Here is a tiny trained network, its code and every weight. The questions are about switching its units off for an input and a class, where a switched-off unit gives its printed mean instead of its output.

import numpy as np


def w(rows, s, z=0):
    codes = np.array(rows[::2]) - 128.0
    scale = np.full(codes.shape[1], s)
    scale[-1] = z or s
    return codes * scale


def f(y):
    return np.maximum(y, 0)


def log_softmax(a):
    a = a - a.max(-1, keepdims=True)
    return a - np.log(np.exp(a).sum(-1, keepdims=True))


def net(x, mask):
    res = np.array(x, float).reshape(1, 3) / 4 @ E
    y = f(res @ A[0][:, :-1].T + A[0][:, -1])
    res = res + np.where(mask, y, B[0][:, -1]) @ B[0][:, :-1]
    return log_softmax(res[-1] @ U[:, :-1].T + U[:, -1])


A, B = {}, {}
E = w([
[89,111,46,173,85,112,52,136,134,134,165,14],'x0',
[182,128,231,101,86,117,46,130,132,221,103,91],'x1',
[138,123,121,2,51,156,206,117,114,105,134,68],'x2',
],0.0059)
A[0] = w([
[139,129,239,105,109,126,64,130,128,174,121,84,119],'N0',
[134,122,128,146,130,133,115,120,124,133,129,142,181],'N1',
[122,128,100,135,138,130,150,130,130,113,132,132,223],'N2',
[114,130,76,141,134,129,160,127,127,106,133,137,79],'N3',
[136,128,173,108,135,125,161,124,128,124,119,199,76],'N4',
[140,130,202,91,145,134,178,130,122,124,123,246,99],'N5',
[131,132,93,145,118,125,97,125,129,135,127,71,92],'N6',
[124,127,138,123,125,128,126,132,131,129,132,133,241],'N7',
[138,125,177,122,117,132,88,132,119,149,123,108,62],'N8',
[124,122,143,254,171,124,60,128,129,145,128,204,84],'N9',
[125,129,114,130,131,130,131,118,141,110,132,135,96],'N10',
[130,128,146,132,126,124,112,129,138,137,129,132,116],'N11',
[126,136,130,167,140,122,108,133,128,138,128,154,80],'N12',
[127,124,107,147,120,129,111,134,113,127,135,94,98],'N13',
[125,132,91,142,127,127,105,131,118,130,135,78,118],'N14',
[116,121,68,157,114,125,97,122,124,126,130,48,85],'N15',
[115,127,66,146,139,132,165,122,126,101,131,149,93],'N16',
[126,132,89,153,117,133,97,131,132,128,133,66,148],'N17',
[133,123,188,115,108,119,92,115,129,150,132,110,74],'N18',
[122,129,106,139,120,127,107,130,131,127,127,83,112],'N19',
[135,130,131,125,129,128,124,127,131,126,125,123,253],'N20',
[117,123,52,149,143,120,181,127,126,96,131,161,85],'N21',
[127,126,87,147,111,123,109,130,132,119,134,80,93],'N22',
[132,132,165,115,119,124,104,123,134,139,128,111,124],'N23',
[130,123,121,78,117,131,155,124,132,118,132,110,88],'N24',
[128,123,114,69,107,124,158,132,128,129,131,87,95],'N25',
[130,126,127,6,96,134,186,125,123,123,128,64,100],'N26',
[128,128,143,123,131,123,138,126,132,125,128,147,214],'N27',
[125,130,73,142,122,131,152,130,126,102,127,151,90],'N28',
[135,132,160,117,135,126,159,129,124,132,129,179,102],'N29',
[128,128,118,127,127,130,130,121,140,137,125,129,119],'N30',
],0.014,0.0067)
B[0] = w([
[148,122,66,114,190,135,199,143,143,106,127,237,254],'N0',
[112,123,121,142,87,124,122,126,94,131,121,134,173],'N1',
[107,114,107,145,84,125,131,136,40,179,127,207,212],'N2',
[157,135,106,113,181,135,166,139,161,102,129,165,174],'N3',
[127,115,175,94,164,130,106,124,207,147,137,95,183],'N4',
[98,115,214,88,151,124,81,112,233,175,130,101,237],'N5',
[123,122,169,103,148,124,113,121,185,144,126,114,186],'N6',
[68,116,120,157,50,115,115,122,51,182,121,203,214],'N7',
[157,141,105,107,187,143,173,134,162,97,132,151,169],'N8',
[136,160,101,175,55,127,128,123,164,6,131,12,251],'N9',
[148,131,118,114,143,132,141,133,138,116,129,126,139],'N10',
[144,128,115,126,141,134,137,132,140,110,123,133,146],'N11',
[139,141,120,137,117,135,124,125,143,79,126,83,156],'N12',
[127,122,159,114,138,130,113,124,156,142,125,114,163],'N13',
[102,123,170,111,128,126,111,120,163,146,125,135,187],'N14',
[115,112,191,96,146,124,99,128,192,169,128,108,216],'N15',
[153,130,94,118,185,137,175,133,163,106,128,183,192],'N16',
[92,118,177,110,120,127,109,114,164,163,122,144,216],'N17',
[155,130,97,113,187,138,175,137,157,107,145,154,179],'N18',
[117,125,166,114,135,131,116,121,160,142,125,129,175],'N19',
[53,116,120,166,37,114,117,110,34,188,121,223,224],'N20',
[171,134,89,104,196,140,182,141,172,95,121,194,208],'N21',
[124,124,168,100,139,130,108,116,157,155,139,119,182],'N22',
[137,128,108,132,154,134,149,127,129,121,130,164,171],'N23',
[137,148,121,152,126,129,124,127,155,82,128,87,169],'N24',
[136,144,121,161,110,122,114,126,146,75,123,77,189],'N25',
[130,152,102,192,66,124,115,126,154,26,127,43,255],'N26',
[97,114,125,140,81,119,107,129,71,179,124,165,191],'N27',
[150,125,103,120,171,128,173,129,156,109,138,164,174],'N28',
[108,119,160,105,139,130,109,125,178,145,133,114,172],'N29',
[136,120,133,136,126,131,128,124,130,127,121,134,128],'N30',
],0.022,0.0087)
U = w([
[82,88,255,61,148,116,66,93,186,199,131,106,106],'0',
[139,190,92,220,52,117,118,124,131,31,119,32,94],'1',
[185,122,60,99,214,164,218,168,126,127,133,216,136],'2',
[81,93,127,161,55,92,92,123,5,227,104,172,253],'3',
[166,119,131,116,147,134,118,145,97,149,131,81,84],'4',
[173,141,136,109,156,134,119,142,92,154,133,91,97],'5',
],0.0081,0.0031)

Each question gives the input, the list of numbers given to net, and the class t.
The units are the neurons (one row each of A and B). Each row of codes is followed by its name. A weight is (code - 128) times the scale printed after its matrix; where a second scale follows, it is the last column's (A, B and U).
mask holds one flag per neuron, in row order. A switched-off neuron (its flag False) gives its mean, the last column of its row in B, instead of its output. The means were averaged over made-up inputs and are rounded, as every weight is.
A unit's drop is (log p(t) with every unit on - log p(t) with that unit switched off) / (log p(t) with every unit on - log p(t) with every unit switched off).
The circuit of an input: a set's keep is (log p(t) with only the set's units on - log p(t) with every unit switched off) / (log p(t) with every unit on - log p(t) with every unit switched off). Starting from the 12 units with the biggest drops (on a tie, the unit counted first), units are removed one at a time, each time the one whose removal leaves the highest keep (on an exact tie, the one counted first), for as long as the keep stays at least 0.8.
units of the circuit, in order: the units of the circuit, biggest drop first
most important unit: the unit with the biggest drop
k most important neurons: the k neurons with the biggest drops, biggest first
drop when u is switched off: that unit's drop, to one decimal
input [-7,7,8], class 1: most important unit -> N26
input [1,-3,-3], class 3: 2 most important neurons -> [N26, N0]
input [5,6,6], class 1: 3 most important neurons -> [N26, N25, N5]
input [-2,5,-4], class 2: 2 most important neurons -> [N0, N26]
input [-8,-6,8], class 0: 3 most important neurons -> [N5, N9, N4]
input [-4,5,-1], class 2: 2 most important neurons -> [N0, N15]
input [7,-4,6], class 0: 2 most important neurons -> [N15, N9]
input [-4,7,7], class 1: 3 most important neurons -> [N26, N25, N21]
input [6,-4,-6], class 0: 3 most important neurons -> [N26, N15, N17]
input [2,1,-4], class 1: 2 most important neurons -> [N9, N2]
input [1,-6,6], class 1: 4 most important neurons -> [N26, N0, N25, N24]
input [7,-6,-7], class 0: 4 most important neurons -> [N15, N26, N17, N22]
input [-8,-6,-4], class 0: drop when N5 is switched off -> 3.1
input [-5,-5,-6], class 1: units of the circuit, in order -> [N9]
input [4,7,1], class 2: drop when N0 is switched off -> 0.4
input [7,-5,-2], class 0: drop when N6 is switched off -> 0.0
